Below is a small trained network, with its code and all its weights. Each question gives an input and a class and asks what happens when units are switched off, that is, made to give their printed mean instead of their output.

import numpy as np


def w(rows, s, z=0):
    codes = np.array(rows[::2]) - 128.0
    scale = np.full(codes.shape[1], s)
    scale[-1] = z or s
    return codes * scale


def norm(h):
    return h / np.sqrt((h * h).mean(-1, keepdims=True) + 1e-5)


def f(y):
    return y / 2 * (1 + np.tanh(0.7978845608 * (y + 0.044715 * y**3)))


def log_softmax(a):
    a = a - a.max(-1, keepdims=True)
    return a - np.log(np.exp(a).sum(-1, keepdims=True))


def net(x, mask):
    res = np.array(x, float).reshape(1, 5) / 4 @ E
    u = 0
    for l in range(2):
        y = f(norm(res) @ A[l][:, :-1].T + A[l][:, -1])
        res = res + np.where(mask[u : u + 11], y, B[l][:, -1]) @ B[l][:, :-1]
        u += 11
    return log_softmax(norm(res)[-1] @ U[:, :-1].T + U[:, -1])


A, B = {}, {}
E = w([
[101,46,55,186,95,118,213,74,126],'x0',
[60,56,103,70,144,158,84,135,177],'x1',
[111,176,82,158,220,120,69,3,147],'x2',
[89,224,113,166,49,237,140,135,213],'x3',
[73,156,40,156,145,71,91,235,111],'x4',
],0.0013)
A[0] = w([
[249,204,151,233,132,97,181,134,63,2],'L0N1',
[125,114,159,86,48,127,185,200,63,55],'L0N2',
[125,81,184,106,47,118,162,217,95,68],'L0N3',
[176,69,122,62,177,40,99,110,33,136],'L0N4',
[4,20,128,40,158,213,71,141,148,114],'L0N5',
[167,71,204,67,83,185,125,32,136,70],'L0N6',
[105,36,71,233,104,92,221,89,168,77],'L0N7',
[108,169,113,163,197,107,105,61,138,73],'L0N8',
[133,199,63,136,184,79,87,32,124,105],'L0N9',
[76,164,41,155,140,87,90,209,100,99],'L0N10',
[174,193,216,91,168,137,22,189,130,98],'L0N11',
],0.0029,0.0009)
B[0] = w([
[180,128,16,151,142,98,158,112,215,179],'L0N1',
[128,101,148,167,179,178,94,116,160,182],'L0N2',
[137,80,162,218,182,189,99,153,120,198],'L0N3',
[123,152,136,118,30,138,98,110,161,251],'L0N4',
[254,200,43,211,139,79,166,135,144,252],'L0N5',
[91,182,171,150,170,63,188,119,152,189],'L0N6',
[112,176,97,25,196,191,128,152,56,231],'L0N7',
[123,69,147,148,111,168,133,185,117,157],'L0N8',
[142,64,185,179,150,199,115,191,137,200],'L0N9',
[94,120,198,130,107,90,202,74,169,231],'L0N10',
[102,107,36,66,182,160,209,139,75,225],'L0N11',
],0.0035,0.0014)
A[1] = w([
[91,193,131,139,12,198,135,119,182,88],'L1N1',
[131,78,89,18,198,198,191,169,9,152],'L1N2',
[200,122,16,192,109,121,182,115,176,110],'L1N3',
[163,52,110,92,74,67,79,105,124,28],'L1N4',
[119,157,107,115,122,129,117,235,117,214],'L1N5',
[201,98,176,92,110,29,82,123,80,91],'L1N6',
[133,121,175,158,173,116,202,65,180,180],'L1N7',
[2,121,84,182,121,53,124,193,125,85],'L1N8',
[130,224,152,107,137,193,134,169,178,168],'L1N9',
[108,198,81,129,46,170,110,109,188,2],'L1N10',
[96,108,132,216,217,166,18,70,130,185],'L1N11',
],0.0029,0.00087)
B[1] = w([
[94,49,128,158,174,63,44,94,71,177],'L1N1',
[93,166,85,107,101,185,111,103,97,245],'L1N2',
[191,147,123,79,165,77,15,165,134,255],'L1N3',
[125,141,161,187,97,116,35,118,117,119],'L1N4',
[198,95,144,132,153,160,131,14,124,208],'L1N5',
[9,84,60,211,74,137,95,59,116,146],'L1N6',
[63,168,159,98,102,79,111,199,174,195],'L1N7',
[122,201,254,73,132,135,209,55,177,191],'L1N8',
[77,49,69,122,92,78,119,87,57,222],'L1N9',
[152,68,161,143,47,93,87,89,71,149],'L1N10',
[211,56,174,161,60,189,216,244,93,169],'L1N11',
],0.0029,0.0017)
U = w([
[89,168,34,26,172,218,175,86,24,161],'0',
[180,39,202,219,134,224,165,218,128,144],'1',
[45,63,127,185,22,56,2,44,75,146],'2',
[244,181,59,135,172,40,89,153,195,145],'3',
[51,203,253,84,141,59,233,78,198,123],'4',
[129,169,149,80,87,134,73,197,132,3],'5',
],0.0073,0.0046)

Each question gives the input, the list of numbers given to net, and the class t.
The units are the neurons (one row each of A and B). Each row of codes is followed by its name. A weight is (code - 128) times the scale printed after its matrix; where a second scale follows, it is the last column's (A, B and U).
mask holds one flag per neuron, layer by layer. A switched-off neuron (its flag False) gives its mean, the last column of its row in B, instead of its output. The means were averaged over made-up inputs and are rounded, as every weight is.
A unit's drop is (log p(t) with every unit on - log p(t) with that unit switched off) / (log p(t) with every unit on - log p(t) with every unit switched off).
The circuit of an input: a set's keep is (log p(t) with only the set's units on - log p(t) with every unit switched off) / (log p(t) with every unit on - log p(t) with every unit switched off). Starting from the 12 units with the biggest drops (on a tie, the unit counted first), units are removed one at a time, each time the one whose removal leaves the highest keep (on an exact tie, the one counted first), for as long as the keep stays at least 0.8.
units of the circuit, in order: the units of the circuit, biggest drop first
unit that matters most: the unit with the biggest drop
k most important neurons of layer l: the k neurons of layer l with the biggest drops, biggest first
drop of u: that unit's drop, to one decimal
input [-5,2,-2,1,0], class 0: units of the circuit, in order : (L0N11)
input [-4,4,2,-8,0], class 2: units of the circuit, in order : (L0N4 L1N6)
input [2,3,-1,-7,8], class 4: units of the circuit, in order : (L1N8 L0N10)
input [-4,-3,-4,-3,6], class 4: 2 most important neurons of layer 0 : (L0N10 L0N7)
input [0,-4,6,7,-4], class 2: units of the circuit, in order : (L1N1 L1N10)
input [-5,-2,7,1,6], class 1: units of the circuit, in order : (L0N9 L1N11)
input [-2,1,-5,7,0], class 2: 3 most important neurons of layer 0 : (L0N9 L0N8 L0N7)
input [4,8,4,-1,-6], class 3: 2 most important neurons of layer 0 : (L0N5 L0N10)
input [3,5,-3,-2,-6], class 4: 4 most important neurons of layer 0 : (L0N6 L0N1 L0N11 L0N7)
input [0,5,-4,3,4], class 3: 2 most important neurons of layer 0 : (L0N5 L0N9)
input [-5,6,-6,6,7], class 4: units of the circuit, in order : (L0N10 L1N8)
input [1,-6,6,4,7], class 4: 3 most important neurons of layer 0 : (L0N10 L0N5 L0N3)
input [8,-6,1,7,4], class 0: 2 most important neurons of layer 0 : (L0N7 L0N4)
input [-4,-6,1,1,-4], class 3: unit that matters most : L0N1
input [-4,7,-6,-8,-5], class 2: units of the circuit, in order : (L1N6 L0N4)
input [-3,6,-6,7,3], class 2: 3 most important neurons of layer 1 : (L1N1 L1N9 L1N10)
input [-3,-7,-1,0,-6], class 3: 2 most important neurons of layer 0 : (L0N1 L0N10)
input [1,-6,6,0,-5], class 1: 2 most important neurons of layer 0 : (L0N9 L0N5)
input [-5,-6,7,-1,-3], class 1: 3 most important neurons of layer 0 : (L0N9 L0N5 L0N7)
input [-5,-1,-2,-5,-7], class 4: units of the circuit, in order : (L0N6)
input [3,5,-3,3,-8], class 4: 2 most important neurons of layer 0 : (L0N6 L0N1)
input [1,-5,0,4,-5], class 3: units of the circuit, in order : (L0N1 L1N3)
input [-4,5,-6,5,5], class 1: drop of L0N4 : 1.7
input [-8,8,-8,-1,-5], class 0: drop of L0N10 : 0.2
